Here is a tiny trained network, its code and every weight. The questions are about switching its units off for an input and a class, where a switched-off unit gives its printed mean instead of its output.

import numpy as np


def w(rows, s, z=0):
    codes = np.array(rows[::2]) - 128.0
    scale = np.full(codes.shape[1], s)
    scale[-1] = z or s
    return codes * scale


def f(y):
    return y / 2 * (1 + np.tanh(0.7978845608 * (y + 0.044715 * y**3)))


def log_softmax(a):
    a = a - a.max(-1, keepdims=True)
    return a - np.log(np.exp(a).sum(-1, keepdims=True))


def net(x, mask):
    res = np.array(x, float).reshape(1, 8) / 4 @ E
    y = f(res @ A[0][:, :-1].T + A[0][:, -1])
    res = res + np.where(mask, y, B[0][:, -1]) @ B[0][:, :-1]
    return log_softmax(res[-1] @ U[:, :-1].T + U[:, -1])


A, B = {}, {}
E = w([
[128,127,129,128,128],'x0',
[74,40,201,167,187],'x1',
[21,129,29,197,106],'x2',
[81,231,224,191,68],'x3',
[66,207,120,71,243],'x4',
[128,127,129,131,127],'x5',
[40,83,158,1,54],'x6',
[128,126,130,128,128],'x7',
],0.0054)
A[0] = w([
[79,114,144,30,91,64],'neuron 0',
[80,31,208,168,164,229],'neuron 1',
[84,189,186,169,88,120],'neuron 2',
[82,92,137,48,69,63],'neuron 3',
[203,159,102,204,187,65],'neuron 4',
[187,193,60,88,48,219],'neuron 5',
[212,124,199,62,153,83],'neuron 6',
[209,146,211,73,161,141],'neuron 7',
[171,71,58,107,156,95],'neuron 8',
[177,66,142,176,43,88],'neuron 9',
[181,220,70,78,53,253],'neuron 10',
[148,58,61,95,167,105],'neuron 11',
[182,67,143,174,41,88],'neuron 12',
[58,123,26,176,131,121],'neuron 13',
[203,152,104,204,173,72],'neuron 14',
[67,79,198,164,150,254],'neuron 15',
[79,180,183,186,76,93],'neuron 16',
[149,53,58,96,158,110],'neuron 17',
[98,179,186,180,90,79],'neuron 18',
[171,80,60,109,153,98],'neuron 19',
[84,106,143,49,73,102],'neuron 20',
[177,63,137,172,40,102],'neuron 21',
[22,142,32,174,118,151],'neuron 22',
[83,100,133,47,69,88],'neuron 23',
[96,181,183,167,73,109],'neuron 24',
[221,129,200,71,157,117],'neuron 25',
[74,198,146,85,254,165],'neuron 26',
[144,48,63,99,168,104],'neuron 27',
],0.0067,0.0033)
B[0] = w([
[59,147,135,193,179,171],'neuron 0',
[195,63,70,103,187,219],'neuron 1',
[198,162,180,52,121,177],'neuron 2',
[50,175,201,222,222,170],'neuron 3',
[27,164,177,218,169,181],'neuron 4',
[171,52,116,136,210,230],'neuron 5',
[63,95,143,180,36,184],'neuron 6',
[88,66,97,145,28,208],'neuron 7',
[133,176,203,97,134,165],'neuron 8',
[55,193,54,81,141,167],'neuron 9',
[195,22,106,136,192,254],'neuron 10',
[159,209,215,80,88,174],'neuron 11',
[41,214,39,77,138,169],'neuron 12',
[120,88,185,143,47,180],'neuron 13',
[16,173,205,214,177,175],'neuron 14',
[197,81,100,85,164,213],'neuron 15',
[169,152,197,74,123,173],'neuron 16',
[169,200,219,74,105,177],'neuron 17',
[151,167,187,61,131,159],'neuron 18',
[136,185,219,104,146,161],'neuron 19',
[74,135,159,218,202,176],'neuron 20',
[61,206,40,78,146,173],'neuron 21',
[138,31,165,155,22,206],'neuron 22',
[75,143,190,205,203,176],'neuron 23',
[173,158,174,71,139,170],'neuron 24',
[81,77,135,178,27,199],'neuron 25',
[87,156,2,72,64,232],'neuron 26',
[165,198,193,72,90,176],'neuron 27',
],0.0069,0.0046)
U = w([
[53,169,184,226,201,63],'0',
[143,124,122,125,126,254],'1',
[177,194,203,70,100,57],'2',
[102,74,135,171,5,51],'3',
[70,198,13,81,127,81],'4',
[153,114,122,136,146,194],'5',
[151,115,118,137,146,176],'6',
[191,60,101,128,205,61],'7',
],0.014,0.0096)

Each question gives the input, the list of numbers given to net, and the class t.
The units are the neurons (one row each of A and B). Each row of codes is followed by its name. A weight is (code - 128) times the scale printed after its matrix; where a second scale follows, it is the last column's (A, B and U).
mask holds one flag per neuron, in row order. A switched-off neuron (its flag False) gives its mean, the last column of its row in B, instead of its output. The means were averaged over made-up inputs and are rounded, as every weight is.
A unit's drop is (log p(t) with every unit on - log p(t) with that unit switched off) / (log p(t) with every unit on - log p(t) with every unit switched off).
The circuit of an input: a set's keep is (log p(t) with only the set's units on - log p(t) with every unit switched off) / (log p(t) with every unit on - log p(t) with every unit switched off). Starting from the 12 units with the biggest drops (on a tie, the unit counted first), units are removed one at a time, each time the one whose removal leaves the highest keep (on an exact tie, the one counted first), for as long as the keep stays at least 0.8.
circuit, biggest first: the units of the circuit, biggest drop first
most important unit: the unit with the biggest drop
top k neurons: the k neurons with the biggest drops, biggest first
drop of u: that unit's drop, to one decimal
input [-6,-8,-1,-1,-1,7,6,-3], class 7: top 2 neurons -> [neuron 10; neuron 5]
input [8,3,8,8,-4,3,8,-6], class 0: top 3 neurons -> [neuron 3; neuron 20; neuron 23]
input [-4,-8,3,-3,-7,4,1,-6], class 7: circuit, biggest first -> [neuron 5]
input [-7,1,6,3,-6,-2,7,6], class 0: circuit, biggest first -> [neuron 3; neuron 23]
input [-2,7,-1,1,0,0,5,-3], class 7: circuit, biggest first -> [neuron 1; neuron 15]
input [-6,1,7,0,6,-5,-5,-2], class 3: circuit, biggest first -> [neuron 22; neuron 13]
input [6,-8,-1,-6,-2,-4,-1,-3], class 7: top 3 neurons -> [neuron 10; neuron 5; neuron 26]
input [4,-1,6,-1,3,-3,7,-1], class 0: circuit, biggest first -> [neuron 3; neuron 23]
input [5,-5,7,2,-1,-6,8,-4], class 0: top 3 neurons -> [neuron 3; neuron 23; neuron 20]
input [2,-5,-6,5,4,5,-4,5], class 3: circuit, biggest first -> [neuron 7; neuron 25; neuron 6]
input [-5,4,4,-2,8,6,-1,-2], class 4: top 2 neurons -> [neuron 26; neuron 10]
input [8,5,6,-6,8,1,-5,-7], class 1: top 2 neurons -> [neuron 22; neuron 13]
input [-7,-8,4,0,-7,-5,8,-3], class 0: circuit, biggest first -> [neuron 3; neuron 23; neuron 20]
input [7,-6,8,2,5,5,-1,-4], class 3: circuit, biggest first -> [neuron 22]
input [2,-6,-8,6,4,3,-3,-2], class 3: top 3 neurons -> [neuron 7; neuron 25; neuron 6]
input [-3,-4,5,-4,-7,-5,0,-1], class 4: top 2 neurons -> [neuron 21; neuron 12]
input [1,-8,4,-5,3,-8,1,-2], class 6: top 2 neurons -> [neuron 1; neuron 15]
input [6,-3,2,5,-5,7,6,-4], class 6: top 3 neurons -> [neuron 14; neuron 4; neuron 10]
input [-2,-1,6,0,4,6,6,-5], class 0: top 2 neurons -> [neuron 3; neuron 23]
input [-7,7,-3,7,5,6,-6,-2], class 1: most important unit -> neuron 26
input [6,8,-8,-5,8,-8,-1,-3], class 3: drop of neuron 25 -> 0.3
input [-4,-8,4,3,-5,-1,3,-2], class 7: drop of neuron 5 -> 0.3
input [1,3,2,1,-7,0,4,7], class 4: drop of neuron 9 -> 0.1
input [2,0,2,-2,-4,4,-2,3], class 4: drop of neuron 10 -> 0.2
